Below are the code and all the weights of a small trained network. Each question names an input and a class and asks about switching units off, where a switched-off unit gives its printed mean instead of its output.

import numpy as np


def w(rows, s, z=0):
    codes = np.array(rows[::2]) - 128.0
    scale = np.full(codes.shape[1], s)
    scale[-1] = z or s
    return codes * scale


def norm(h):
    return h / np.sqrt((h * h).mean(-1, keepdims=True) + 1e-5)


def f(y):
    return y / 2 * (1 + np.tanh(0.7978845608 * (y + 0.044715 * y**3)))


def log_softmax(a):
    a = a - a.max(-1, keepdims=True)
    return a - np.log(np.exp(a).sum(-1, keepdims=True))


def net(x, mask):
    res = np.array(x, float).reshape(1, 8) / 4 @ E
    u = 0
    for l in range(2):
        y = f(norm(res) @ A[l][:, :-1].T + A[l][:, -1])
        res = res + np.where(mask[u : u + 9], y, B[l][:, -1]) @ B[l][:, :-1]
        u += 9
    return log_softmax(norm(res)[-1] @ U[:, :-1].T + U[:, -1])


A, B = {}, {}
E = w([
[125,127,125,127,130],'x0',
[77,212,56,242,147],'x1',
[124,117,121,128,135],'x2',
[112,102,112,118,133],'x3',
[50,209,194,49,190],'x4',
[110,106,107,111,126],'x5',
[125,134,124,125,115],'x6',
[254,163,52,89,221],'x7',
],0.0065)
A[0] = w([
[130,166,88,149,152,2],'0.n1',
[82,93,109,254,126,169],'0.n2',
[76,173,94,128,180,225],'0.n3',
[112,91,123,209,89,128],'0.n4',
[41,145,132,196,139,234],'0.n5',
[126,66,231,98,52,142],'0.n6',
[182,198,44,133,154,90],'0.n7',
[201,115,167,71,182,144],'0.n8',
[75,77,140,164,129,163],'0.n9',
],0.0094,0.0037)
B[0] = w([
[145,99,150,150,107,130],'0.n1',
[185,166,80,94,84,242],'0.n2',
[68,165,185,209,158,215],'0.n3',
[150,163,118,97,88,198],'0.n4',
[63,163,74,129,150,242],'0.n5',
[133,94,165,254,153,255],'0.n6',
[130,41,173,159,126,216],'0.n7',
[102,147,119,52,100,206],'0.n8',
[170,195,114,166,157,179],'0.n9',
],0.0097,0.0054)
A[1] = w([
[162,134,126,183,69,123],'1.n1',
[145,103,40,212,188,74],'1.n2',
[161,106,69,109,127,30],'1.n3',
[109,118,7,139,69,2],'1.n4',
[187,55,129,89,67,60],'1.n5',
[168,97,45,86,77,31],'1.n6',
[98,132,180,122,182,161],'1.n7',
[114,173,108,65,111,209],'1.n8',
[88,96,145,66,167,172],'1.n9',
],0.011,0.0028)
B[1] = w([
[174,61,99,3,11,254],'1.n1',
[165,3,224,180,8,254],'1.n2',
[36,134,202,166,178,159],'1.n3',
[113,152,147,50,109,226],'1.n4',
[145,54,66,135,225,241],'1.n5',
[94,135,221,119,216,227],'1.n6',
[27,136,168,136,152,239],'1.n7',
[229,229,28,53,122,186],'1.n8',
[157,249,88,66,28,192],'1.n9',
],0.006,0.0038)
U = w([
[195,70,139,127,36,148],'0',
[159,231,82,23,72,254],'1',
[14,159,202,140,192,185],'2',
[10,215,119,164,137,36],'3',
[206,59,88,10,196,10],'4',
],0.011,0.0049)

Each question gives the input, the list of numbers given to net, and the class t.
The units are the neurons (one row each of A and B). Each row of codes is followed by its name. A weight is (code - 128) times the scale printed after its matrix; where a second scale follows, it is the last column's (A, B and U).
mask holds one flag per neuron, layer by layer. A switched-off neuron (its flag False) gives its mean, the last column of its row in B, instead of its output. The means were averaged over made-up inputs and are rounded, as every weight is.
A unit's drop is (log p(t) with every unit on - log p(t) with that unit switched off) / (log p(t) with every unit on - log p(t) with every unit switched off).
The circuit of an input: a set's keep is (log p(t) with only the set's units on - log p(t) with every unit switched off) / (log p(t) with every unit on - log p(t) with every unit switched off). Starting from the 12 units with the biggest drops (on a tie, the unit counted first), units are removed one at a time, each time the one whose removal leaves the highest keep (on an exact tie, the one counted first), for as long as the keep stays at least 0.8.
units of the circuit, in order: the units of the circuit, biggest drop first
most important unit: the unit with the biggest drop
top k neurons: the k neurons with the biggest drops, biggest first
k most important neurons of layer l: the k neurons of layer l with the biggest drops, biggest first
drop when u is switched off: that unit's drop, to one decimal
input [6,-2,6,1,-8,-6,-2,2], class 4: most important unit : 0.n6
input [7,-7,3,-7,3,7,-4,5], class 1: units of the circuit, in order : (1.n9, 0.n8)
input [6,-2,3,-3,-7,-4,5,4], class 4: units of the circuit, in order : (0.n6, 1.n5, 1.n6)
input [8,3,1,5,0,-3,8,-6], class 1: 2 most important neurons of layer 0 : (0.n2, 0.n4)
input [-5,1,0,-4,0,-4,4,-4], class 1: units of the circuit, in order : (0.n2, 0.n7)
input [7,-6,-6,-5,1,-1,1,-1], class 2: top 2 neurons : (0.n6, 0.n2)
input [6,-5,6,1,1,4,6,8], class 1: top 2 neurons : (0.n8, 1.n9)
input [7,-7,2,-7,4,8,-5,6], class 1: units of the circuit, in order : (1.n9, 0.n8)
input [-7,8,-1,8,-3,4,5,2], class 0: top 3 neurons : (1.n2, 0.n7, 0.n8)
input [7,8,-6,-8,-8,3,2,-2], class 1: units of the circuit, in order : (0.n2, 0.n6)
input [1,-1,0,-8,-1,-3,6,8], class 4: top 2 neurons : (0.n7, 0.n6)
input [-8,6,-5,-8,0,-3,-3,4], class 0: top 2 neurons : (1.n2, 0.n7)
input [-7,6,2,4,0,1,-8,2], class 0: 2 most important neurons of layer 0 : (0.n2, 0.n7)
input [-5,5,-2,-2,2,-6,-6,5], class 2: most important unit : 0.n3
input [-4,2,0,-2,1,-2,1,3], class 2: 3 most important neurons of layer 0 : (0.n3, 0.n2, 0.n6)
input [-6,5,3,-8,2,2,4,7], class 2: 2 most important neurons of layer 0 : (0.n3, 0.n2)
input [-6,-4,-5,0,2,7,8,0], class 2: top 2 neurons : (0.n6, 0.n2)
input [-8,4,8,-6,0,0,-6,4], class 0: drop when 0.n3 is switched off : -0.1
input [-2,-1,6,-6,-6,0,1,2], class 4: drop when 1.n5 is switched off : 0.2
input [6,6,-5,-5,-1,6,5,-3], class 1: drop when 0.n2 is switched off : 0.3
input [6,2,8,-6,4,-4,-2,5], class 2: most important neuron of layer 0 : (0.n7)
